Below is a small trained network, with its code and all its weights. Each question gives an input and a class and asks what happens when units are switched off, that is, made to give their printed mean instead of their output.

import numpy as np


def w(rows, s, z=0):
    codes = np.array(rows[::2]) - 128.0
    scale = np.full(codes.shape[1], s)
    scale[-1] = z or s
    return codes * scale


def norm(h):
    return h / np.sqrt((h * h).mean(-1, keepdims=True) + 1e-5)


def f(y):
    return y / 2 * (1 + np.tanh(0.7978845608 * (y + 0.044715 * y**3)))


def log_softmax(a):
    a = a - a.max(-1, keepdims=True)
    return a - np.log(np.exp(a).sum(-1, keepdims=True))


def net(x, mask):
    res = np.array(x, float).reshape(1, 7) / 4 @ E
    u = 0
    for l in range(2):
        y = f(norm(res) @ A[l][:, :-1].T + A[l][:, -1])
        res = res + np.where(mask[u : u + 7], y, B[l][:, -1]) @ B[l][:, :-1]
        u += 7
    return log_softmax(norm(res)[-1] @ U[:, :-1].T + U[:, -1])


A, B = {}, {}
E = w([
[104,95,190,129,117,125,122,191,148,209,188,203],'x0',
[126,131,123,135,133,130,123,130,125,132,125,128],'x1',
[129,128,130,126,127,126,129,129,129,126,130,128],'x2',
[185,74,75,254,67,134,77,132,135,78,168,174],'x3',
[83,99,189,109,133,233,36,141,122,100,170,78],'x4',
[129,126,132,123,124,125,131,125,126,123,130,128],'x5',
[127,130,123,130,132,132,124,130,125,133,126,129],'x6',
],0.011)
A[0] = w([
[113,123,124,196,146,129,168,120,114,159,98,106,178],'L0N0',
[122,116,208,125,119,111,110,167,146,235,201,243,240],'L0N1',
[97,109,214,99,132,247,44,142,127,96,152,36,27],'L0N2',
[157,83,113,211,84,149,85,119,128,61,176,176,70],'L0N3',
[167,82,77,223,81,123,101,136,122,55,167,202,24],'L0N4',
[129,142,128,80,139,116,175,126,149,166,115,114,162],'L0N5',
[118,99,187,130,112,235,33,138,123,79,165,69,1],'L0N6',
],0.015,0.004)
B[0] = w([
[121,137,137,77,65,137,133,114,122,86,105,129,147],'L0N0',
[101,52,158,163,136,186,179,103,58,168,101,140,255],'L0N1',
[199,164,108,212,110,98,167,12,233,197,156,107,243],'L0N2',
[94,129,89,123,128,166,128,185,74,35,130,125,227],'L0N3',
[184,98,97,146,103,115,156,62,245,209,148,80,240],'L0N4',
[106,141,136,54,86,122,92,197,54,114,91,191,184],'L0N5',
[61,105,150,44,143,164,87,248,47,83,111,156,227],'L0N6',
],0.014,0.02)
A[1] = w([
[146,202,91,51,103,70,50,194,229,112,180,100,217],'L1N0',
[164,250,158,129,188,21,56,108,192,138,172,110,79],'L1N1',
[79,34,180,172,193,165,118,169,107,148,168,118,5],'L1N2',
[161,104,73,189,107,136,135,141,145,68,156,134,199],'L1N3',
[79,133,114,187,188,208,68,205,98,22,167,123,134],'L1N4',
[142,171,144,91,115,69,37,148,117,40,121,146,42],'L1N5',
[127,218,207,139,210,132,135,18,139,202,133,108,65],'L1N6',
],0.018,0.0029)
B[1] = w([
[142,168,134,157,202,58,123,69,85,58,113,85,221],'L1N0',
[106,58,54,72,113,252,170,130,125,31,52,169,168],'L1N1',
[147,189,102,99,123,87,92,143,177,96,140,115,243],'L1N2',
[120,157,169,113,134,115,124,122,117,152,103,177,250],'L1N3',
[123,38,146,147,108,139,123,170,90,126,147,126,195],'L1N4',
[107,140,72,166,138,145,159,170,146,155,188,70,159],'L1N5',
[119,160,187,129,138,125,82,125,133,190,180,98,225],'L1N6',
],0.03,0.014)
U = w([
[111,217,52,139,167,80,193,161,75,107,148,34,65],'0',
[94,136,156,52,96,124,169,191,20,187,65,197,192],'1',
[119,151,165,79,193,237,96,41,102,59,107,68,2],'2',
[139,183,211,113,114,155,84,106,173,248,183,105,252],'3',
[201,200,120,162,145,43,161,9,161,68,49,144,146],'4',
[193,61,92,183,55,135,211,88,211,226,112,176,150],'5',
[163,30,190,183,174,68,103,119,18,41,114,117,48],'6',
[137,44,134,125,54,198,73,235,157,97,172,146,137],'7',
],0.013,0.0009)

Each question gives the input, the list of numbers given to net, and the class t.
The units are the neurons (one row each of A and B). Each row of codes is followed by its name. A weight is (code - 128) times the scale printed after its matrix; where a second scale follows, it is the last column's (A, B and U).
mask holds one flag per neuron, layer by layer. A switched-off neuron (its flag False) gives its mean, the last column of its row in B, instead of its output. The means were averaged over made-up inputs and are rounded, as every weight is.
A unit's drop is (log p(t) with every unit on - log p(t) with that unit switched off) / (log p(t) with every unit on - log p(t) with every unit switched off).
The circuit of an input: a set's keep is (log p(t) with only the set's units on - log p(t) with every unit switched off) / (log p(t) with every unit on - log p(t) with every unit switched off). Starting from the 12 units with the biggest drops (on a tie, the unit counted first), units are removed one at a time, each time the one whose removal leaves the highest keep (on an exact tie, the one counted first), for as long as the keep stays at least 0.8.
units of the circuit, in order: the units of the circuit, biggest drop first
most important unit: the unit with the biggest drop
k most important neurons: the k neurons with the biggest drops, biggest first
k most important neurons of layer l: the k neurons of layer l with the biggest drops, biggest first
input [7,-4,6,-6,0,-4,-1], class 1: 2 most important neurons of layer 0 => [L0N2; L0N5]
input [-1,-7,-8,-3,0,4,5], class 0: 3 most important neurons => [L0N1; L0N5; L0N4]
input [-5,1,5,4,6,-6,1], class 6: units of the circuit, in order => [L0N1; L1N4; L1N0]
input [-1,-8,-3,1,1,-6,0], class 6: 2 most important neurons => [L0N6; L0N1]
input [6,5,-4,1,-1,7,-3], class 5: 2 most important neurons => [L0N6; L1N0]
input [2,1,4,5,1,8,3], class 7: most important unit => L0N2
input [-7,7,6,-4,-8,-8,-2], class 0: units of the circuit, in order => [L0N1; L0N4; L1N5]
input [-4,-5,1,-5,-1,0,-7], class 0: units of the circuit, in order => [L0N1; L0N4; L1N5]
input [-4,2,3,2,5,1,-6], class 6: 3 most important neurons => [L0N6; L0N1; L0N2]
input [-3,-6,6,5,4,-3,2], class 6: 3 most important neurons => [L0N6; L0N1; L0N3]
input [8,4,-2,6,-4,-5,3], class 5: 3 most important neurons => [L0N4; L1N0; L0N6]
input [8,6,-1,1,-2,-3,-7], class 5: 4 most important neurons of layer 0 => [L0N6; L0N1; L0N2; L0N5]
input [5,1,-3,5,2,7,3], class 7: 2 most important neurons => [L0N3; L0N2]
input [-2,7,6,3,-1,7,6], class 4: most important unit => L0N4
input [7,4,-7,-3,-4,1,4], class 1: 2 most important neurons => [L0N2; L0N4]
input [-6,-8,3,1,3,-8,-5], class 6: 2 most important neurons of layer 0 => [L0N6; L0N4]
input [1,5,2,0,4,-7,1], class 3: 2 most important neurons of layer 0 => [L0N2; L0N3]
input [-5,8,-1,4,2,4,7], class 6: 4 most important neurons => [L0N3; L0N1; L0N6; L1N4]
input [-4,-4,-5,4,7,5,6], class 6: 2 most important neurons => [L0N6; L0N1]
input [2,-5,1,5,-1,-3,-5], class 5: units of the circuit, in order => [L0N4]
input [-5,-4,3,8,6,8,-1], class 6: 4 most important neurons => [L0N6; L0N1; L0N3; L0N4]
input [-8,-2,-5,2,4,2,-7], class 6: 4 most important neurons => [L0N6; L0N1; L1N4; L0N4]
input [1,-6,-7,-1,7,-1,4], class 3: 2 most important neurons of layer 0 => [L0N2; L0N6]
input [1,1,-3,-6,-3,-3,3], class 1: 2 most important neurons of layer 0 => [L0N2; L0N3]
input [1,7,-6,7,-6,-5,-7], class 5: 2 most important neurons => [L0N4; L1N0]
input [-6,5,-5,5,2,7,1], class 6: 2 most important neurons of layer 0 => [L0N3; L0N1]
input [3,-2,-1,-1,-6,4,-8], class 1: units of the circuit, in order => [L0N4]
